Here is a tiny trained network, its code and every weight. The questions are about switching its units off for an input and a class, where a switched-off unit gives its printed mean instead of its output.

import numpy as np


def w(rows, s, z=0):
    codes = np.array(rows[::2]) - 128.0
    scale = np.full(codes.shape[1], s)
    scale[-1] = z or s
    return codes * scale


def norm(h):
    return h / np.sqrt((h * h).mean(-1, keepdims=True) + 1e-5)


def f(y):
    return y / 2 * (1 + np.tanh(0.7978845608 * (y + 0.044715 * y**3)))


def log_softmax(a):
    a = a - a.max(-1, keepdims=True)
    return a - np.log(np.exp(a).sum(-1, keepdims=True))


def net(x, mask):
    res = np.array(x, float).reshape(1, 4) / 4 @ E
    u = 0
    for l in range(2):
        y = f(norm(res) @ A[l][:, :-1].T + A[l][:, -1])
        res = res + np.where(mask[u : u + 3], y, B[l][:, -1]) @ B[l][:, :-1]
        u += 3
    return log_softmax(norm(res)[-1] @ U[:, :-1].T + U[:, -1])


A, B = {}, {}
E = w([
[185,249,79,40,76],'x0',
[4,152,181,46,205],'x1',
[150,119,217,126,57],'x2',
[92,131,110,142,105],'x3',
],0.003)
A[0] = w([
[184,87,58,238,126,44],'0.n1',
[129,140,3,157,236,31],'0.n2',
[141,131,180,135,99,252],'0.n3',
],0.0062,0.003)
B[0] = w([
[122,137,137,154,160,249],'0.n1',
[156,63,215,75,2,199],'0.n2',
[91,83,131,92,85,254],'0.n3',
],0.0088,0.0024)
A[1] = w([
[222,161,125,244,88,40],'1.n1',
[125,47,221,145,181,154],'1.n2',
[176,254,138,93,88,4],'1.n3',
],0.0064,0.0022)
B[1] = w([
[6,225,200,8,175,192],'1.n1',
[189,184,60,135,124,254],'1.n2',
[131,27,50,254,199,172],'1.n3',
],0.0079,0.0038)
U = w([
[49,224,152,98,173,252],'0',
[122,100,51,253,143,127],'1',
[121,66,164,97,11,3],'2',
],0.013,0.002)

Each question gives the input, the list of numbers given to net, and the class t.
The units are the neurons (one row each of A and B). Each row of codes is followed by its name. A weight is (code - 128) times the scale printed after its matrix; where a second scale follows, it is the last column's (A, B and U).
mask holds one flag per neuron, layer by layer. A switched-off neuron (its flag False) gives its mean, the last column of its row in B, instead of its output. The means were averaged over made-up inputs and are rounded, as every weight is.
A unit's drop is (log p(t) with every unit on - log p(t) with that unit switched off) / (log p(t) with every unit on - log p(t) with every unit switched off).
The circuit of an input: a set's keep is (log p(t) with only the set's units on - log p(t) with every unit switched off) / (log p(t) with every unit on - log p(t) with every unit switched off). Starting from all 6 units, units are removed one at a time, each time the one whose removal leaves the highest keep (on an exact tie, the one counted first), for as long as the keep stays at least 0.8.
units of the circuit, in order: the units of the circuit, biggest drop first
unit that matters most: the unit with the biggest drop
k most important neurons: the k neurons with the biggest drops, biggest first
k most important neurons of layer l: the k neurons of layer l with the biggest drops, biggest first
drop of u: that unit's drop, to one decimal
input [-6,3,-2,-4], class 1: unit that matters most -> 1.n1
input [8,6,-2,3], class 1: 2 most important neurons -> (1.n3 1.n1)
input [6,-6,3,2], class 0: 3 most important neurons -> (1.n1 0.n2 1.n2)
input [8,-5,5,-7], class 1: 2 most important neurons -> (1.n3 0.n2)
input [0,4,-6,4], class 2: 2 most important neurons -> (0.n2 1.n1)
input [8,-1,4,2], class 1: 2 most important neurons -> (1.n3 0.n2)
input [6,-6,5,7], class 0: 3 most important neurons -> (1.n1 0.n2 1.n2)
input [-5,-7,7,-7], class 0: units of the circuit, in order -> (1.n1 0.n2)
input [5,-2,-6,-7], class 2: 2 most important neurons -> (0.n2 1.n2)
input [8,0,6,-6], class 1: 2 most important neurons -> (1.n3 0.n2)
input [-5,4,4,-7], class 1: 2 most important neurons -> (1.n1 0.n2)
input [-4,-1,4,-6], class 1: 2 most important neurons -> (0.n2 1.n2)
input [-8,5,1,0], class 1: 2 most important neurons of layer 1 -> (1.n1 1.n2)
input [3,-3,-6,7], class 2: units of the circuit, in order -> (0.n2)
input [-5,-4,-8,-6], class 2: 2 most important neurons -> (0.n2 1.n3)
input [-5,-6,-3,8], class 0: 2 most important neurons of layer 1 -> (1.n1 1.n3)
input [4,-8,6,7], class 0: 2 most important neurons -> (1.n1 0.n2)
input [1,-3,-5,-8], class 2: drop of 0.n2 -> 1.8
input [-2,-4,-7,8], class 2: drop of 1.n2 -> 0.0
input [3,-6,1,3], class 0: most important neuron of layer 1 -> (1.n1)
input [4,0,-1,-2], class 1: drop of 1.n3 -> 0.1
input [1,-7,-4,4], class 0: drop of 1.n1 -> 0.9
